Here is a tiny trained network, its code and every weight. The questions are about switching its units off for an input and a class, where a switched-off unit gives its printed mean instead of its output.

import numpy as np


def w(rows, s, z=0):
    codes = np.array(rows[::2]) - 128.0
    scale = np.full(codes.shape[1], s)
    scale[-1] = z or s
    return codes * scale


def norm(h):
    return h / np.sqrt((h * h).mean(-1, keepdims=True) + 1e-5)


def f(y):
    return np.maximum(y, 0)


def log_softmax(a):
    a = a - a.max(-1, keepdims=True)
    return a - np.log(np.exp(a).sum(-1, keepdims=True))


def net(x, mask):
    res = np.array(x, float).reshape(1, 4) / 4 @ E
    u = 0
    for l in range(3):
        y = f(norm(res) @ A[l][:, :-1].T + A[l][:, -1])
        res = res + np.where(mask[u : u + 3], y, B[l][:, -1]) @ B[l][:, :-1]
        u += 3
    return log_softmax(norm(res)[-1] @ U[:, :-1].T + U[:, -1])


A, B = {}, {}
E = w([
[220,155,81,104,45,39,103,210],'x0',
[172,97,52,156,142,141,132,44],'x1',
[163,188,78,159,160,157,174,187],'x2',
[52,139,135,106,52,29,254,165],'x3',
],0.0067)
A[0] = w([
[158,88,38,247,115,79,152,2,3],'L0N1',
[153,254,78,136,146,173,179,147,2],'L0N2',
[127,193,250,55,75,177,123,126,127],'L0N3',
],0.0057,0.0019)
B[0] = w([
[22,163,134,105,91,106,49,169,252],'L0N1',
[141,112,176,153,2,156,108,75,210],'L0N2',
[81,138,99,100,108,173,83,117,219],'L0N3',
],0.015,0.0034)
A[1] = w([
[57,153,124,146,254,125,183,88,140],'L1N1',
[193,145,91,144,44,84,85,160,127],'L1N2',
[100,62,160,147,67,119,131,102,252],'L1N3',
],0.009,0.0011)
B[1] = w([
[157,142,37,43,150,29,246,175,182],'L1N1',
[100,167,108,85,188,160,151,100,254],'L1N2',
[208,206,149,179,131,116,58,2,220],'L1N3',
],0.0081,0.0072)
A[2] = w([
[157,90,160,130,101,2,220,70,250],'L2N1',
[156,178,168,105,193,78,98,96,66],'L2N2',
[168,102,115,190,210,159,53,147,61],'L2N3',
],0.0092,0.0019)
B[2] = w([
[195,97,141,121,116,107,110,129,253],'L2N1',
[201,151,102,141,151,97,134,87,245],'L2N2',
[137,99,173,115,47,8,130,151,235],'L2N3',
],0.013,0.0041)
U = w([
[150,154,166,148,90,155,124,68,183],'0',
[27,174,119,106,127,123,96,158,165],'1',
[162,138,62,51,187,118,175,113,145],'2',
[179,77,159,135,88,89,151,127,105],'3',
[115,144,99,161,172,133,115,142,80],'4',
[94,69,97,254,170,169,166,150,2],'5',
],0.014,0.0047)

Each question gives the input, the list of numbers given to net, and the class t.
The units are the neurons (one row each of A and B). Each row of codes is followed by its name. A weight is (code - 128) times the scale printed after its matrix; where a second scale follows, it is the last column's (A, B and U).
mask holds one flag per neuron, layer by layer. A switched-off neuron (its flag False) gives its mean, the last column of its row in B, instead of its output. The means were averaged over made-up inputs and are rounded, as every weight is.
A unit's drop is (log p(t) with every unit on - log p(t) with that unit switched off) / (log p(t) with every unit on - log p(t) with every unit switched off).
The circuit of an input: a set's keep is (log p(t) with only the set's units on - log p(t) with every unit switched off) / (log p(t) with every unit on - log p(t) with every unit switched off). Starting from all 9 units, units are removed one at a time, each time the one whose removal leaves the highest keep (on an exact tie, the one counted first), for as long as the keep stays at least 0.8.
units of the circuit, in order: the units of the circuit, biggest drop first
unit that matters most: the unit with the biggest drop
top k neurons: the k neurons with the biggest drops, biggest first
top k neurons in layer l: the k neurons of layer l with the biggest drops, biggest first
input [-8,4,1,-7], class 2: unit that matters most : L1N1
input [8,-2,-1,2], class 2: units of the circuit, in order : (L1N2; L0N1)
input [7,-1,8,-1], class 0: top 2 neurons : (L0N2; L1N1)
input [-1,6,8,2], class 0: top 2 neurons : (L0N2; L1N3)
input [-6,8,5,-7], class 1: top 3 neurons : (L0N1; L1N3; L2N1)
input [5,-6,8,-3], class 0: top 3 neurons : (L0N2; L0N1; L1N1)
input [5,-1,5,2], class 0: units of the circuit, in order : (L0N2; L1N1)
input [4,-7,-1,-3], class 1: top 3 neurons : (L0N3; L1N3; L0N2)
input [-6,-5,5,7], class 3: top 2 neurons in layer 2 : (L2N1; L2N2)
input [2,-2,-3,-5], class 3: top 3 neurons : (L2N3; L0N1; L0N2)
input [-5,-2,-2,7], class 3: top 2 neurons in layer 1 : (L1N2; L1N1)
input [-6,2,-5,0], class 2: top 3 neurons : (L1N1; L0N2; L2N3)
input [8,2,-6,3], class 2: top 4 neurons : (L1N2; L0N2; L2N3; L2N2)
input [-1,-3,6,-7], class 3: top 2 neurons in layer 0 : (L0N1; L0N3)
input [-6,4,0,-5], class 2: units of the circuit, in order : (L1N1; L0N2)
input [1,1,6,-7], class 3: top 2 neurons : (L2N3; L1N3)
input [-6,-4,1,2], class 2: units of the circuit, in order : (L1N1; L0N1)
input [8,1,-5,-3], class 2: units of the circuit, in order : (L1N2; L0N2)
input [-5,-7,-2,-6], class 1: top 3 neurons : (L0N3; L1N3; L0N2)
input [-4,8,-1,7], class 1: units of the circuit, in order : (L0N1)
input [-2,-8,8,1], class 0: top 2 neurons : (L0N2; L0N1)
